Here is a tiny trained network, its code and every weight. The questions are about switching its units off for an input and a class, where a switched-off unit gives its printed mean instead of its output.

import numpy as np


def w(rows, s, z=0):
    codes = np.array(rows[::2]) - 128.0
    scale = np.full(codes.shape[1], s)
    scale[-1] = z or s
    return codes * scale


def f(y):
    return y / 2 * (1 + np.tanh(0.7978845608 * (y + 0.044715 * y**3)))


def log_softmax(a):
    a = a - a.max(-1, keepdims=True)
    return a - np.log(np.exp(a).sum(-1, keepdims=True))


def net(x, mask):
    res = np.array(x, float).reshape(1, 8) / 4 @ E
    y = f(res @ A[0][:, :-1].T + A[0][:, -1])
    res = res + np.where(mask, y, B[0][:, -1]) @ B[0][:, :-1]
    return log_softmax(res[-1] @ U[:, :-1].T + U[:, -1])


A, B = {}, {}
E = w([
[109,140,182,89,175,180,88,202,179,59,72,162],'x0',
[133,129,108,108,140,99,137,118,150,122,109,129],'x1',
[218,91,133,158,107,34,2,106,113,64,143,125],'x2',
[119,156,99,119,132,128,123,115,116,117,120,139],'x3',
[124,145,118,136,140,122,127,120,153,129,128,130],'x4',
[216,214,166,113,148,117,174,175,88,145,148,91],'x5',
[131,132,149,125,129,142,114,117,144,141,140,117],'x6',
[26,163,174,89,160,51,123,147,99,169,194,174],'x7',
],0.012)
A[0] = w([
[200,213,147,121,151,108,169,185,93,146,138,88,77],'neuron 1',
[162,109,75,168,37,54,150,53,110,186,175,93,90],'neuron 2',
[7,19,84,148,91,151,90,88,158,135,105,136,74],'neuron 3',
[124,98,216,104,238,127,79,188,135,26,44,169,61],'neuron 4',
[126,107,107,130,125,104,166,72,71,214,141,144,54],'neuron 5',
[48,158,161,114,165,53,115,148,99,173,191,179,56],'neuron 6',
[220,126,143,150,75,39,2,115,120,103,146,189,2],'neuron 7',
[202,118,57,167,83,231,160,110,142,130,56,80,87],'neuron 8',
],0.0074,0.0038)
B[0] = w([
[169,123,105,162,24,47,47,135,120,207,35,168,204],'neuron 1',
[111,164,114,100,98,186,97,243,199,53,173,129,219],'neuron 2',
[167,160,124,161,82,50,75,121,117,197,65,193,215],'neuron 3',
[92,191,71,152,91,189,103,153,126,93,214,130,227],'neuron 4',
[125,196,98,79,88,166,156,155,152,91,147,91,180],'neuron 5',
[145,2,129,153,183,126,124,90,75,14,82,55,213],'neuron 6',
[68,125,173,79,179,120,242,120,77,175,102,164,219],'neuron 7',
[143,103,164,126,229,123,129,71,111,106,125,54,246],'neuron 8',
],0.01,0.013)
U = w([
[168,41,122,132,176,110,83,85,128,45,130,70,100],'0',
[106,181,100,117,90,175,107,190,198,84,180,134,72],'1',
[163,126,113,137,59,65,53,120,136,193,86,162,82],'2',
[57,139,136,101,179,153,250,135,133,212,110,149,254],'3',
],0.011,0.008)

Each question gives the input, the list of numbers given to net, and the class t.
The units are the neurons (one row each of A and B). Each row of codes is followed by its name. A weight is (code - 128) times the scale printed after its matrix; where a second scale follows, it is the last column's (A, B and U).
mask holds one flag per neuron, in row order. A switched-off neuron (its flag False) gives its mean, the last column of its row in B, instead of its output. The means were averaged over made-up inputs and are rounded, as every weight is.
A unit's drop is (log p(t) with every unit on - log p(t) with that unit switched off) / (log p(t) with every unit on - log p(t) with every unit switched off).
The circuit of an input: a set's keep is (log p(t) with only the set's units on - log p(t) with every unit switched off) / (log p(t) with every unit on - log p(t) with every unit switched off). Starting from all 8 units, units are removed one at a time, each time the one whose removal leaves the highest keep (on an exact tie, the one counted first), for as long as the keep stays at least 0.8.
units of the circuit, in order: the units of the circuit, biggest drop first
most important unit: the unit with the biggest drop
k most important neurons: the k neurons with the biggest drops, biggest first
drop of u: that unit's drop, to one decimal
input [-5,-4,-7,3,0,-2,-4,-8], class 0: units of the circuit, in order => (neuron 8)
input [-1,1,0,-1,-6,5,3,5], class 0: 2 most important neurons => (neuron 6; neuron 3)
input [-3,-8,4,1,-3,4,-6,-1], class 2: 2 most important neurons => (neuron 1; neuron 4)
input [-2,-1,7,-8,8,-2,7,-5], class 3: 2 most important neurons => (neuron 7; neuron 6)
input [4,-3,-4,1,-2,0,8,5], class 0: 3 most important neurons => (neuron 6; neuron 7; neuron 2)
input [7,-4,0,8,3,-8,5,-7], class 2: 3 most important neurons => (neuron 3; neuron 6; neuron 2)
input [6,6,-2,3,-7,-3,2,5], class 1: 2 most important neurons => (neuron 4; neuron 8)
input [4,-5,1,-1,2,5,-5,0], class 2: 2 most important neurons => (neuron 1; neuron 2)
input [6,6,-1,-7,8,-7,-4,7], class 0: 3 most important neurons => (neuron 6; neuron 1; neuron 2)
input [-1,-3,-5,2,-3,0,4,-6], class 0: 2 most important neurons => (neuron 8; neuron 7)
input [1,0,4,2,-4,-2,-3,-1], class 3: 3 most important neurons => (neuron 7; neuron 1; neuron 6)
input [-7,8,-6,7,5,7,-2,-1], class 1: 3 most important neurons => (neuron 2; neuron 5; neuron 3)
input [5,-8,2,-2,4,6,-2,6], class 0: 3 most important neurons => (neuron 6; neuron 3; neuron 2)
input [6,-6,7,-3,8,3,-8,0], class 3: 2 most important neurons => (neuron 7; neuron 2)
input [0,-2,-5,6,2,-7,0,4], class 2: most important unit => neuron 3
input [0,3,2,6,-1,-2,-1,-1], class 2: drop of neuron 2 => 0.3
input [5,-4,7,-6,-4,-8,-7,5], class 2: drop of neuron 3 => 2.4
input [-4,0,-4,5,2,-1,8,-5], class 0: drop of neuron 8 => 1.8
